Below are the code and all the weights of a small trained network. Each question names an input and a class and asks about switching units off, where a switched-off unit gives its printed mean instead of its output.

import numpy as np


def w(rows, s, z=0):
    codes = np.array(rows[::2]) - 128.0
    scale = np.full(codes.shape[1], s)
    scale[-1] = z or s
    return codes * scale


def norm(h):
    return h / np.sqrt((h * h).mean(-1, keepdims=True) + 1e-5)


def f(y):
    return y / 2 * (1 + np.tanh(0.7978845608 * (y + 0.044715 * y**3)))


def log_softmax(a):
    a = a - a.max(-1, keepdims=True)
    return a - np.log(np.exp(a).sum(-1, keepdims=True))


def net(x, mask):
    res = np.array(x, float).reshape(1, 8) / 4 @ E
    u = 0
    for l in range(3):
        y = f(norm(res) @ A[l][:, :-1].T + A[l][:, -1])
        res = res + np.where(mask[u : u + 3], y, B[l][:, -1]) @ B[l][:, :-1]
        u += 3
    return log_softmax(norm(res)[-1] @ U[:, :-1].T + U[:, -1])


A, B = {}, {}
E = w([
[170,153,173,80,197,104,90],'x0',
[76,77,11,123,177,140,27],'x1',
[122,130,64,152,31,31,146],'x2',
[142,231,162,80,217,112,177],'x3',
[118,230,80,69,50,87,71],'x4',
[227,254,84,217,68,166,150],'x5',
[167,12,39,58,122,107,124],'x6',
[182,85,50,123,98,30,107],'x7',
],0.00083)
A[0] = w([
[214,10,198,251,168,156,240,130],'0.n0',
[43,32,27,161,158,200,40,5],'0.n1',
[103,191,234,211,173,149,185,135],'0.n2',
],0.0027,0.0015)
B[0] = w([
[33,150,45,171,167,97,82,251],'0.n0',
[240,142,197,89,6,100,116,190],'0.n1',
[84,128,43,141,61,82,45,245],'0.n2',
],0.0026,0.0012)
A[1] = w([
[146,2,142,97,67,239,15,145],'1.n0',
[26,36,188,96,216,115,85,62],'1.n1',
[151,97,59,117,2,5,118,6],'1.n2',
],0.0028,0.0021)
B[1] = w([
[150,239,171,141,30,120,122,251],'1.n0',
[237,149,166,54,77,28,168,174],'1.n1',
[133,4,90,223,145,25,249,179],'1.n2',
],0.003,0.0014)
A[2] = w([
[182,218,100,214,35,183,183,123],'2.n0',
[2,87,197,201,50,178,148,157],'2.n1',
[160,57,195,58,208,123,168,1],'2.n2',
],0.0033,0.0025)
B[2] = w([
[171,82,190,4,161,59,130,252],'2.n0',
[102,213,24,136,254,199,76,220],'2.n1',
[229,33,249,7,197,25,249,85],'2.n2',
],0.0029,0.0017)
U = w([
[252,5,238,5,247,7,250,137],'0',
[4,250,7,251,252,251,23,253],'1',
[230,250,252,4,11,214,4,235],'2',
[123,5,193,247,133,252,249,1],'3',
[202,3,6,251,2,5,190,248],'4',
],0.0036,0.0035)

Each question gives the input, the list of numbers given to net, and the class t.
The units are the neurons (one row each of A and B). Each row of codes is followed by its name. A weight is (code - 128) times the scale printed after its matrix; where a second scale follows, it is the last column's (A, B and U).
mask holds one flag per neuron, layer by layer. A switched-off neuron (its flag False) gives its mean, the last column of its row in B, instead of its output. The means were averaged over made-up inputs and are rounded, as every weight is.
A unit's drop is (log p(t) with every unit on - log p(t) with that unit switched off) / (log p(t) with every unit on - log p(t) with every unit switched off).
The circuit of an input: a set's keep is (log p(t) with only the set's units on - log p(t) with every unit switched off) / (log p(t) with every unit on - log p(t) with every unit switched off). Starting from all 9 units, units are removed one at a time, each time the one whose removal leaves the highest keep (on an exact tie, the one counted first), for as long as the keep stays at least 0.8.
circuit, biggest first: the units of the circuit, biggest drop first
top k neurons: the k neurons with the biggest drops, biggest first
top k neurons in layer l: the k neurons of layer l with the biggest drops, biggest first
drop when u is switched off: that unit's drop, to one decimal
input [4,-5,-6,5,-3,7,7,-3], class 1: top neuron in layer 0 => 0.n0
input [-8,6,-6,4,-6,-8,0,-4], class 2: circuit, biggest first => 0.n1; 1.n0
input [7,7,-8,-7,1,7,6,8], class 2: top 2 neurons => 1.n0; 0.n2
input [8,-5,7,-3,8,-1,1,-3], class 4: top 2 neurons => 1.n2; 1.n0
input [-5,4,-2,-8,6,2,4,-6], class 2: circuit, biggest first => 1.n0; 2.n0
input [-4,0,-3,0,-6,8,5,6], class 1: top 2 neurons in layer 1 => 1.n1; 1.n0
input [-5,0,-1,-7,-1,-7,7,-5], class 2: top 3 neurons => 1.n0; 0.n2; 2.n1
input [-2,8,-2,-5,4,5,-4,3], class 2: top 2 neurons => 2.n0; 0.n2
input [1,0,1,2,1,8,4,1], class 0: top 4 neurons => 2.n0; 0.n2; 0.n0; 2.n1
input [-6,-6,-6,-6,-1,2,8,-8], class 1: top 2 neurons => 2.n1; 0.n0
input [-8,-1,5,-3,0,5,1,-6], class 1: top 2 neurons => 2.n1; 1.n1
input [7,2,2,4,-1,2,4,-1], class 0: top 4 neurons => 2.n2; 1.n0; 0.n2; 2.n1
input [6,1,4,7,-8,3,-2,6], class 1: top 2 neurons in layer 1 => 1.n2; 1.n1
input [3,7,-7,-1,8,-8,-2,-6], class 2: top neuron => 1.n1
input [-4,-7,-3,4,-8,8,-5,7], class 1: top 2 neurons => 0.n0; 1.n1
input [5,7,-1,-8,6,-3,-2,-2], class 2: top 2 neurons in layer 0 => 0.n2; 0.n0
input [8,-5,-8,-4,1,2,-6,-6], class 1: drop when 2.n0 is switched off => 0.0
input [5,-5,-7,-8,-8,3,-7,-5], class 1: drop when 0.n0 is switched off => 0.1
input [-8,-7,8,-1,-7,4,-2,-6], class 1: drop when 2.n1 is switched off => 0.2
input [6,2,-2,-6,-4,-3,1,-6], class 2: circuit, biggest first => 1.n0
input [7,5,2,-1,1,-5,-5,-2], class 2: drop when 0.n1 is switched off => 0.1
